Below are the code and all the weights of a small trained network. Each question names an input and a target symbol and asks about switching units off, where a switched-off unit gives its printed mean instead of its output.

import numpy as np


def w(rows, s, z=0):
    codes = np.array(rows[::2]) - 128.0
    scale = np.full(codes.shape[1], s)
    scale[-1] = z or s
    return codes * scale


def f(y):
    return np.maximum(y, 0)


def softmax(a):
    e = np.exp(a - a.max(-1, keepdims=True))
    return e / e.sum(-1, keepdims=True)


def log_softmax(a):
    a = a - a.max(-1, keepdims=True)
    return a - np.log(np.exp(a).sum(-1, keepdims=True))


def net(x, mask):
    ids = ['ΓΦΩζθμξψ'.index(c) for c in x.split()]
    T = len(ids)
    res = E[ids] + P[:T]
    u = 0
    for l in range(2):
        q, k, v = (res @ M[l].T for M in (Q, K, V))
        z = softmax(np.where(np.tri(T) > 0, q @ k.T / 2**0.5, -1e9)) @ v
        res = res + np.where(mask[u], z, O[l][:, -1]) @ O[l][:, :-1]
        u += 1
        y = f(res @ A[l][:, :-1].T + A[l][:, -1])
        res = res + np.where(mask[u : u + 4], y, B[l][:, -1]) @ B[l][:, :-1]
        u += 4
    return log_softmax(res[-1] @ U[:, :-1].T + U[:, -1])


Q, K, V, O, A, B = {}, {}, {}, {}, {}, {}
E = w([
[217,154,58,176],'Γ',
[124,195,89,86],'Φ',
[144,205,91,126],'Ω',
[119,69,135,132],'ζ',
[91,102,161,152],'θ',
[158,105,112,167],'μ',
[4,68,91,54],'ξ',
[76,92,187,191],'ψ',
],0.021)
P = w([
[75,255,152,152],'0',
[133,146,71,129],'1',
[104,135,50,136],'2',
[88,132,33,143],'3',
[157,96,148,112],'4',
[139,124,152,119],'5',
[130,129,147,123],'6',
[155,112,140,106],'7',
[158,106,135,100],'8',
[154,110,138,103],'9',
],0.0095)
Q[0] = w([
[30,226,66,188],'0.h0',
[10,1,100,164],'0.h0',
],0.0065)
K[0] = w([
[222,254,72,68],'0.h0',
[5,126,55,67],'0.h0',
],0.0065)
V[0] = w([
[178,231,153,71],'0.h0',
[36,19,255,11],'0.h0',
],0.0055)
O[0] = w([
[140,87,6,144,111],'0.h0',
[41,192,107,184,2],'0.h0',
],0.011,0.0051)
A[0] = w([
[107,124,102,117,113],'0.n0',
[56,171,113,3,65],'0.n1',
[168,82,60,8,252],'0.n2',
[229,131,103,127,173],'0.n3',
],0.012,0.0039)
B[0] = w([
[117,199,138,168,136],'0.n0',
[253,119,127,37,161],'0.n1',
[126,1,82,131,251],'0.n2',
[33,190,220,149,242],'0.n3',
],0.008,0.018)
Q[1] = w([
[2,76,50,100],'1.h0',
[139,91,235,87],'1.h0',
],0.0063)
K[1] = w([
[76,255,121,54],'1.h0',
[113,56,215,56],'1.h0',
],0.0068)
V[1] = w([
[189,139,1,108],'1.h0',
[39,136,114,136],'1.h0',
],0.012)
O[1] = w([
[127,159,247,107,3],'1.h0',
[74,114,65,26,146],'1.h0',
],0.015,0.0046)
A[1] = w([
[38,115,86,191,62],'1.n0',
[163,100,84,113,255],'1.n1',
[205,103,69,1,34],'1.n2',
[153,72,180,113,17],'1.n3',
],0.0094,0.0051)
B[1] = w([
[123,186,154,255,221],'1.n0',
[185,118,180,71,254],'1.n1',
[64,220,201,235,225],'1.n2',
[135,159,157,172,183],'1.n3',
],0.0084,0.011)
U = w([
[160,76,127,172,92],'Γ',
[159,149,183,162,9],'Φ',
[2,48,130,28,210],'Ω',
[43,113,111,129,140],'ζ',
[51,124,110,147,117],'θ',
[199,153,93,141,254],'μ',
[66,171,140,88,128],'ξ',
[108,155,128,210,4],'ψ',
],0.0077,0.0071)

Each question gives the input, a string of symbols that net reads in full, and the target symbol t.
The units are the heads (2 rows each of Q, K, V and O) and the neurons (one row each of A and B). Each row of codes is followed by its name. A weight is (code - 128) times the scale printed after its matrix; where a second scale follows, it is the last column's (O, A, B and U).
mask holds one flag per unit, layer by layer, with each layer's heads first. A switched-off unit (its flag False) gives its mean, the last column of its rows in O or B, instead of its output. The means were averaged over made-up inputs and are rounded, as every weight is.
A unit's drop is (log p(t) with every unit on - log p(t) with that unit switched off) / (log p(t) with every unit on - log p(t) with every unit switched off).
The circuit of an input: a set's keep is (log p(t) with only the set's units on - log p(t) with every unit switched off) / (log p(t) with every unit on - log p(t) with every unit switched off). Starting from all 10 units, units are removed one at a time, each time the one whose removal leaves the highest keep (on an exact tie, the one counted first), for as long as the keep stays at least 0.8.
circuit, biggest first: the units of the circuit, biggest drop first
top k neurons: the k neurons with the biggest drops, biggest first
top k neurons in layer l: the k neurons of layer l with the biggest drops, biggest first
input Γ ξ ψ Φ, target Φ: circuit, biggest first => 0.n1; 1.h0; 0.n3
input Ω Ω Φ, target Ω: top 4 neurons => 0.n3; 1.n0; 0.n2; 1.n1
input μ Γ ξ θ ξ Γ ψ ξ, target ξ: circuit, biggest first => 0.h0; 0.n2
input Ω μ Γ Φ Γ Ω Γ Γ ψ Γ, target Γ: circuit, biggest first => 0.h0; 0.n2; 1.h0; 0.n3
input ψ ψ μ, target ψ: top neuron => 1.n0
input Γ Γ Ω ζ, target Γ: top 3 neurons => 0.n3; 0.n2; 1.n1
input ψ Ω ζ θ, target ψ: circuit, biggest first => 1.n2; 1.h0; 0.h0; 1.n0
input ψ ψ ζ Φ, target ψ: circuit, biggest first => 1.n2; 0.n2; 1.h0; 1.n0
input Γ Ω Φ ψ, target Γ: top 2 neurons => 0.n3; 1.n2
input Γ Γ Ω μ, target Γ: circuit, biggest first => 0.n3; 0.h0; 0.n2; 1.h0
input μ ξ μ ψ θ ψ μ ψ, target ψ: top 2 neurons => 1.n0; 0.n2
input Φ Φ Ω Γ θ, target Φ: top 2 neurons => 0.n3; 1.n3
input ψ Ω θ Γ, target ψ: circuit, biggest first => 1.h0; 1.n2; 0.n2; 0.h0
input ψ Γ Γ, target ψ: circuit, biggest first => 1.n2; 1.h0; 0.h0; 0.n2
input Φ μ Ω μ, target Φ: circuit, biggest first => 1.h0; 0.h0
input Φ Γ Φ Γ Γ Γ Ω Γ Γ, target Γ: circuit, biggest first => 0.h0; 0.n3; 0.n2; 1.h0
input ψ Γ θ Γ Ω, target Γ: circuit, biggest first => 0.n3; 0.h0; 0.n2; 1.h0
input Γ ξ Γ μ ψ Γ Γ μ Ω, target Ω: top 3 neurons in layer 0 => 0.n3; 0.n2; 0.n1
input Γ Γ Φ ψ Φ, target Γ: top 3 neurons => 0.n3; 0.n2; 1.n3
input ψ Φ Ω, target ψ: top neuron => 0.n2
input Φ ψ Ω, target Φ: top 4 neurons => 0.n1; 0.n2; 0.n3; 1.n3
